Below are the code and all the weights of a small trained network. Each question names an input and a target symbol and asks about switching units off, where a switched-off unit gives its printed mean instead of its output.

import numpy as np


def w(rows, s, z=0):
    codes = np.array(rows[::2]) - 128.0
    scale = np.full(codes.shape[1], s)
    scale[-1] = z or s
    return codes * scale


def f(y):
    return np.maximum(y, 0)


def softmax(a):
    e = np.exp(a - a.max(-1, keepdims=True))
    return e / e.sum(-1, keepdims=True)


def log_softmax(a):
    a = a - a.max(-1, keepdims=True)
    return a - np.log(np.exp(a).sum(-1, keepdims=True))


def net(x, mask):
    ids = ['ΓΞΩαβδζηλτφψ'.index(c) for c in x.split()]
    T = len(ids)
    res = E[ids] + P[:T]
    r = res
    for j in range(2):
        rows = slice(2 * j, 2 * j + 2)
        q, k, v = (r @ M[0][rows].T for M in (Q, K, V))
        z = softmax(np.where(np.tri(T) > 0, q @ k.T / 2**0.5, -1e9)) @ v
        o = O[0][rows]
        res = res + np.where(mask[j], z, o[:, -1]) @ o[:, :-1]
    y = f(res @ A[0][:, :-1].T + A[0][:, -1])
    res = res + np.where(mask[2:10], y, B[0][:, -1]) @ B[0][:, :-1]
    return log_softmax(res[-1] @ U[:, :-1].T + U[:, -1])


Q, K, V, O, A, B = {}, {}, {}, {}, {}, {}
E = w([
[105,146,168,91,249,168],'Γ',
[182,124,88,55,151,167],'Ξ',
[79,123,117,169,91,60],'Ω',
[99,104,59,139,188,164],'α',
[166,152,136,77,125,106],'β',
[138,68,156,147,192,131],'δ',
[158,103,198,139,128,95],'ζ',
[177,97,80,109,79,103],'η',
[85,216,94,84,90,85],'λ',
[103,158,183,111,165,110],'τ',
[67,163,68,127,141,127],'φ',
[113,114,32,125,102,106],'ψ',
],0.019)
P = w([
[195,213,99,183,205,68],'0',
[133,128,108,111,194,67],'1',
[152,163,147,204,111,159],'2',
[107,96,129,93,184,79],'3',
[139,150,151,200,77,182],'4',
[90,72,145,89,168,90],'5',
[129,134,160,184,63,199],'6',
[73,48,145,82,143,88],'7',
[117,123,160,170,36,207],'8',
[62,10,146,68,131,100],'9',
[106,104,174,151,19,218],'10',
[93,67,130,86,175,90],'11',
],0.014)
Q[0] = w([
[86,16,127,13,142,2],'head 1',
[214,174,158,238,79,191],'head 1',
[100,121,153,87,164,51],'head 2',
[58,4,92,3,171,39],'head 2',
],0.009)
K[0] = w([
[230,179,97,206,210,20],'head 1',
[60,28,191,77,42,161],'head 1',
[154,206,144,160,152,67],'head 2',
[254,222,57,218,251,30],'head 2',
],0.0099)
V[0] = w([
[80,115,220,170,178,137],'head 1',
[216,134,208,155,38,52],'head 1',
[251,122,153,54,185,207],'head 2',
[66,231,155,84,114,104],'head 2',
],0.017)
O[0] = w([
[42,161,181,40,196,129,51],'head 1',
[138,137,209,72,8,57,200],'head 1',
[148,127,240,142,158,166,201],'head 2',
[26,133,105,154,50,200,253],'head 2',
],0.015,0.004)
A[0] = w([
[41,135,160,76,163,145,230],'neuron 1',
[72,131,204,207,68,202,252],'neuron 2',
[129,255,134,183,149,94,119],'neuron 3',
[158,67,150,83,98,88,152],'neuron 4',
[179,168,156,134,94,120,88],'neuron 5',
[83,181,104,180,95,213,98],'neuron 6',
[111,98,130,93,244,120,81],'neuron 7',
[132,158,124,88,89,38,25],'neuron 8',
],0.0094,0.0043)
B[0] = w([
[183,100,90,55,115,127,219],'neuron 1',
[185,186,46,66,149,148,254],'neuron 2',
[99,69,102,51,91,119,145],'neuron 3',
[54,182,132,198,109,116,202],'neuron 4',
[67,129,150,134,144,122,183],'neuron 5',
[160,37,255,148,143,124,214],'neuron 6',
[92,180,113,175,85,112,214],'neuron 7',
[111,65,151,139,182,204,198],'neuron 8',
],0.0087,0.023)
U = w([
[68,152,129,99,156,218,70],'Γ',
[198,119,182,140,138,165,88],'Ξ',
[16,130,82,111,98,91,124],'Ω',
[68,192,99,182,151,147,103],'α',
[105,255,115,133,50,163,192],'β',
[123,140,132,88,178,8,254],'δ',
[57,87,201,96,123,141,61],'ζ',
[114,123,180,191,90,85,119],'η',
[136,71,147,110,50,191,46],'λ',
[151,66,111,22,124,94,94],'τ',
[106,1,160,117,178,135,104],'φ',
[175,111,73,117,112,50,198],'ψ',
],0.0049,0.0073)

Each question gives the input, a string of symbols that net reads in full, and the target symbol t.
The units are the heads (2 rows each of Q, K, V and O) and the neurons (one row each of A and B). Each row of codes is followed by its name. A weight is (code - 128) times the scale printed after its matrix; where a second scale follows, it is the last column's (O, A, B and U).
mask holds one flag per unit, heads first, then neurons. A switched-off unit (its flag False) gives its mean, the last column of its rows in O or B, instead of its output. The means were averaged over made-up inputs and are rounded, as every weight is.
A unit's drop is (log p(t) with every unit on - log p(t) with that unit switched off) / (log p(t) with every unit on - log p(t) with every unit switched off).
The circuit of an input: a set's keep is (log p(t) with only the set's units on - log p(t) with every unit switched off) / (log p(t) with every unit on - log p(t) with every unit switched off). Starting from all 10 units, units are removed one at a time, each time the one whose removal leaves the highest keep (on an exact tie, the one counted first), for as long as the keep stays at least 0.8.
units of the circuit, in order: the units of the circuit, biggest drop first
unit that matters most: the unit with the biggest drop
top k neurons: the k neurons with the biggest drops, biggest first
heads that matter: for each layer, one digit per head in row order, 1 if its drop is at least 0.15 and else 0, layers parted by /
input β Γ ζ α φ ζ Ξ τ λ β β Ξ, target β: heads that matter => 11
input δ Γ β η Ξ Ξ α ζ λ, target λ: units of the circuit, in order => neuron 6; head 2; neuron 4
input ψ Ω Ξ Γ δ Ω λ Γ β τ, target ψ: units of the circuit, in order => head 1; head 2
input δ λ Ξ δ Γ β, target δ: units of the circuit, in order => head 2; head 1
input λ δ β Ω β δ λ Ω φ ψ Γ Γ, target λ: units of the circuit, in order => neuron 6; head 2; head 1
input η δ ψ β ζ α δ β τ λ Ω τ, target η: units of the circuit, in order => head 1; head 2; neuron 4
input Ω ζ τ ζ Γ η τ Ω β β, target Ω: heads that matter => 01
input β β ψ α Ξ β η Ω Ω ψ Ξ δ, target β: units of the circuit, in order => head 1; head 2; neuron 2; neuron 6
input β δ λ δ τ β Ω ψ ζ, target ζ: heads that matter => 11
input τ Ω β φ τ ψ Ω δ, target τ: heads that matter => 11
input η φ η ζ Ω δ η Γ α Ξ, target η: units of the circuit, in order => head 1; neuron 4; head 2
input Γ Ω λ β Ω α η, target η: units of the circuit, in order => head 2; head 1; neuron 2; neuron 4
input Ξ λ ζ φ α ψ φ ζ δ δ ζ β, target Ξ: units of the circuit, in order => head 2
input ζ ψ τ β ζ λ λ Γ Ω β, target ζ: units of the circuit, in order => head 1; neuron 8
input β Ω δ Ξ α η Ξ α Γ η, target β: units of the circuit, in order => head 2; head 1; neuron 2; neuron 4
input φ φ δ δ δ Ω β Γ, target φ: unit that matters most => neuron 6
input Ξ τ φ β λ ψ Γ δ ζ Γ, target Ξ: units of the circuit, in order => head 2; head 1
input η β ψ β Γ ψ τ, target τ: heads that matter => 10
input φ Ω δ λ, target φ: units of the circuit, in order => neuron 6; head 1; head 2
input α δ τ α Ω Ω Ω β ζ ψ, target α: top neuron => neuron 7
input φ ζ β Ξ τ φ τ β λ Ω δ η, target φ: top 4 neurons => neuron 6; neuron 2; neuron 7; neuron 4
input α Γ β ζ λ τ, target α: units of the circuit, in order => head 1; neuron 7
input ζ Γ ψ λ δ η, target ζ: heads that matter => 10
input η δ φ Ω Ω Ξ ζ Ξ ψ, target ψ: heads that matter => 11
input λ β ψ δ β φ λ η, target λ: heads that matter => 01
input ψ β Ω Ω Γ ψ τ, target τ: top 3 neurons => neuron 1; neuron 4; neuron 7
input φ Ω Ω Ξ β Ξ, target φ: top 2 neurons => neuron 6; neuron 2
input ζ δ φ δ β δ Γ τ, target ζ: top 2 neurons => neuron 8; neuron 4
